Below are the code and all the weights of a small trained network. Each question names an input and a target symbol and asks about switching units off, where a switched-off unit gives its printed mean instead of its output.

import numpy as np


def w(rows, s, z=0):
    codes = np.array(rows[::2]) - 128.0
    scale = np.full(codes.shape[1], s)
    scale[-1] = z or s
    return codes * scale


def f(y):
    return y / 2 * (1 + np.tanh(0.7978845608 * (y + 0.044715 * y**3)))


def softmax(a):
    e = np.exp(a - a.max(-1, keepdims=True))
    return e / e.sum(-1, keepdims=True)


def log_softmax(a):
    a = a - a.max(-1, keepdims=True)
    return a - np.log(np.exp(a).sum(-1, keepdims=True))


def net(x, mask):
    ids = ['ΦΩβζμτψ'.index(c) for c in x.split()]
    T = len(ids)
    res = E[ids] + P[:T]
    u = 0
    for l in range(2):
        q, k, v = (res @ M[l].T for M in (Q, K, V))
        z = softmax(np.where(np.tri(T) > 0, q @ k.T / 3**0.5, -1e9)) @ v
        res = res + np.where(mask[u], z, O[l][:, -1]) @ O[l][:, :-1]
        u += 1
        y = f(res @ A[l][:, :-1].T + A[l][:, -1])
        res = res + np.where(mask[u : u + 12], y, B[l][:, -1]) @ B[l][:, :-1]
        u += 12
    return log_softmax(res[-1] @ U[:, :-1].T + U[:, -1])


Q, K, V, O, A, B = {}, {}, {}, {}, {}, {}
E = w([
[169,175,253,137,80],'Φ',
[124,223,103,202,112],'Ω',
[82,132,180,162,125],'β',
[173,234,181,133,128],'ζ',
[79,64,19,186,161],'μ',
[164,170,19,161,105],'τ',
[223,100,84,17,173],'ψ',
],0.006)
P = w([
[163,50,175,192,55],'0',
[142,231,114,160,161],'1',
[83,154,73,62,119],'2',
[224,108,164,212,106],'3',
[132,223,113,130,212],'4',
[83,113,65,42,150],'5',
[227,53,164,186,138],'6',
[116,195,103,87,253],'7',
[55,133,61,69,121],'8',
],0.0069)
Q[0] = w([
[176,214,49,38,208],'0.h0',
[126,150,18,11,108],'0.h0',
[103,27,190,253,107],'0.h0',
],0.005)
K[0] = w([
[253,177,142,6,206],'0.h0',
[194,89,141,114,220],'0.h0',
[28,114,67,235,28],'0.h0',
],0.005)
V[0] = w([
[175,253,82,43,195],'0.h0',
[142,255,56,47,190],'0.h0',
[177,113,35,3,147],'0.h0',
],0.0048)
O[0] = w([
[144,138,125,158,255,251],'0.h0',
[140,132,110,157,247,224],'0.h0',
[159,219,126,93,139,121],'0.h0',
],0.005,0.0021)
A[0] = w([
[7,82,26,152,73,237],'0.n0',
[67,200,82,127,190,146],'0.n1',
[234,191,180,160,96,161],'0.n2',
[78,162,122,149,211,230],'0.n3',
[66,200,78,102,201,188],'0.n4',
[10,73,72,129,103,106],'0.n5',
[131,97,241,162,58,82],'0.n6',
[160,78,218,142,2,140],'0.n7',
[131,173,118,38,150,161],'0.n8',
[52,49,143,92,47,90],'0.n9',
[129,169,194,107,171,58],'0.n10',
[160,38,59,119,143,254],'0.n11',
],0.007,0.0033)
B[0] = w([
[147,17,7,138,92,148],'0.n0',
[52,187,88,121,234,216],'0.n1',
[115,107,184,241,134,207],'0.n2',
[139,187,143,114,199,246],'0.n3',
[54,182,108,98,210,255],'0.n4',
[59,22,71,210,163,110],'0.n5',
[106,236,108,254,95,137],'0.n6',
[166,202,63,217,130,161],'0.n7',
[73,161,171,82,125,188],'0.n8',
[93,116,56,106,16,113],'0.n9',
[15,198,112,156,205,136],'0.n10',
[234,53,115,33,170,185],'0.n11',
],0.0059,0.0043)
Q[1] = w([
[255,21,154,207,103],'1.h0',
[154,136,129,218,189],'1.h0',
[31,153,69,34,142],'1.h0',
],0.0068)
K[1] = w([
[109,180,62,141,17],'1.h0',
[239,42,50,57,35],'1.h0',
[83,82,119,146,254],'1.h0',
],0.0064)
V[1] = w([
[48,191,30,208,82],'1.h0',
[193,51,51,42,141],'1.h0',
[171,212,254,162,154],'1.h0',
],0.0066)
O[1] = w([
[42,239,10,100,87,219],'1.h0',
[165,14,121,213,232,31],'1.h0',
[201,181,214,35,2,255],'1.h0',
],0.0061,0.0045)
A[1] = w([
[239,13,255,187,127,100],'1.n0',
[199,75,128,69,84,213],'1.n1',
[108,158,94,201,139,230],'1.n2',
[11,59,55,181,223,74],'1.n3',
[155,66,116,189,141,146],'1.n4',
[197,98,166,195,135,33],'1.n5',
[203,107,139,247,155,253],'1.n6',
[72,71,160,92,185,142],'1.n7',
[44,175,109,38,121,173],'1.n8',
[139,105,45,221,52,110],'1.n9',
[86,194,98,162,176,171],'1.n10',
[156,48,122,185,147,37],'1.n11',
],0.0063,0.0052)
B[1] = w([
[1,123,31,114,45,141],'1.n0',
[92,196,179,228,42,153],'1.n1',
[169,66,91,77,162,190],'1.n2',
[169,146,199,251,124,163],'1.n3',
[32,167,215,121,195,131],'1.n4',
[11,97,149,155,122,124],'1.n5',
[216,46,170,27,139,164],'1.n6',
[144,63,236,199,172,154],'1.n7',
[32,120,194,202,125,254],'1.n8',
[136,132,215,47,232,164],'1.n9',
[109,115,49,104,165,224],'1.n10',
[36,192,135,196,169,129],'1.n11',
],0.006,0.0089)
U = w([
[240,164,177,205,58,228],'Φ',
[90,150,26,86,186,60],'Ω',
[42,31,186,119,89,198],'β',
[13,190,210,149,144,3],'ζ',
[123,131,144,225,148,56],'μ',
[139,100,49,55,130,180],'τ',
[252,78,180,3,179,178],'ψ',
],0.0057,0.0042)

Each question gives the input, a string of symbols that net reads in full, and the target symbol t.
The units are the heads (3 rows each of Q, K, V and O) and the neurons (one row each of A and B). Each row of codes is followed by its name. A weight is (code - 128) times the scale printed after its matrix; where a second scale follows, it is the last column's (O, A, B and U).
mask holds one flag per unit, layer by layer, with each layer's heads first. A switched-off unit (its flag False) gives its mean, the last column of its rows in O or B, instead of its output. The means were averaged over made-up inputs and are rounded, as every weight is.
A unit's drop is (log p(t) with every unit on - log p(t) with that unit switched off) / (log p(t) with every unit on - log p(t) with every unit switched off).
The circuit of an input: a set's keep is (log p(t) with only the set's units on - log p(t) with every unit switched off) / (log p(t) with every unit on - log p(t) with every unit switched off). Starting from the 12 units with the biggest drops (on a tie, the unit counted first), units are removed one at a time, each time the one whose removal leaves the highest keep (on an exact tie, the one counted first), for as long as the keep stays at least 0.8.
circuit, biggest first: the units of the circuit, biggest drop first
unit that matters most: the unit with the biggest drop
top k neurons: the k neurons with the biggest drops, biggest first
k most important neurons of layer l: the k neurons of layer l with the biggest drops, biggest first
input ζ ζ μ ψ ζ, target ψ: top 3 neurons => [1.n6, 1.n8, 0.n11]
input τ τ ζ β Φ ζ ζ ψ ψ, target ψ: circuit, biggest first => [1.h0, 0.h0, 0.n11]
input ζ ζ ψ ζ ζ ψ ζ Ω, target ψ: circuit, biggest first => [1.h0, 0.n11, 1.n6, 1.n8]
input ζ τ ζ β ζ μ ψ Φ, target ψ: circuit, biggest first => [1.h0, 1.n8, 1.n1]
input Ω ζ ζ μ, target τ: top 2 neurons => [0.n6, 0.n7]
input ψ ψ ζ ζ β ψ β ζ, target ψ: circuit, biggest first => [1.h0, 0.n11, 1.n6]
input τ μ ψ β ψ ζ τ, target ψ: unit that matters most => 0.h0
input τ ζ ψ ψ ψ μ μ, target ψ: circuit, biggest first => [1.n6, 1.h0]
input ψ μ ζ β τ Ω ψ, target β: top 3 neurons => [1.n0, 0.n4, 0.n1]
input Φ ζ ζ ζ, target ζ: 3 most important neurons of layer 0 => [0.n6, 0.n7, 0.n11]
input ψ τ ζ ζ ψ Φ ψ ζ ψ, target ζ: top 2 neurons => [1.n8, 1.n1]
input ζ ψ ψ, target ψ: circuit, biggest first => [1.h0, 0.n11, 1.n8]
input β ζ ψ τ ψ ζ Φ, target Ω: top 3 neurons => [0.n6, 0.n7, 0.n9]
input β ζ ζ ζ ζ ψ μ, target Ω: top 3 neurons => [0.n6, 0.n7, 0.n9]
input ψ τ ζ ζ ζ ζ, target ζ: 3 most important neurons of layer 1 => [1.n8, 1.n2, 1.n6]
input ζ ζ τ β τ μ ψ, target Φ: unit that matters most => 1.n1
input μ ζ ζ τ, target μ: 2 most important neurons of layer 1 => [1.n3, 1.n11]
input ψ Ω ψ ψ, target β: 2 most important neurons of layer 1 => [1.n0, 1.n5]
input ζ Φ ζ β μ μ μ ζ, target μ: top 3 neurons => [1.n3, 0.n11, 0.n0]
input μ μ ψ ζ, target μ: top 2 neurons => [1.n3, 0.n0]
input Ω β ψ τ, target τ: 4 most important neurons of layer 0 => [0.n6, 0.n7, 0.n0, 0.n9]
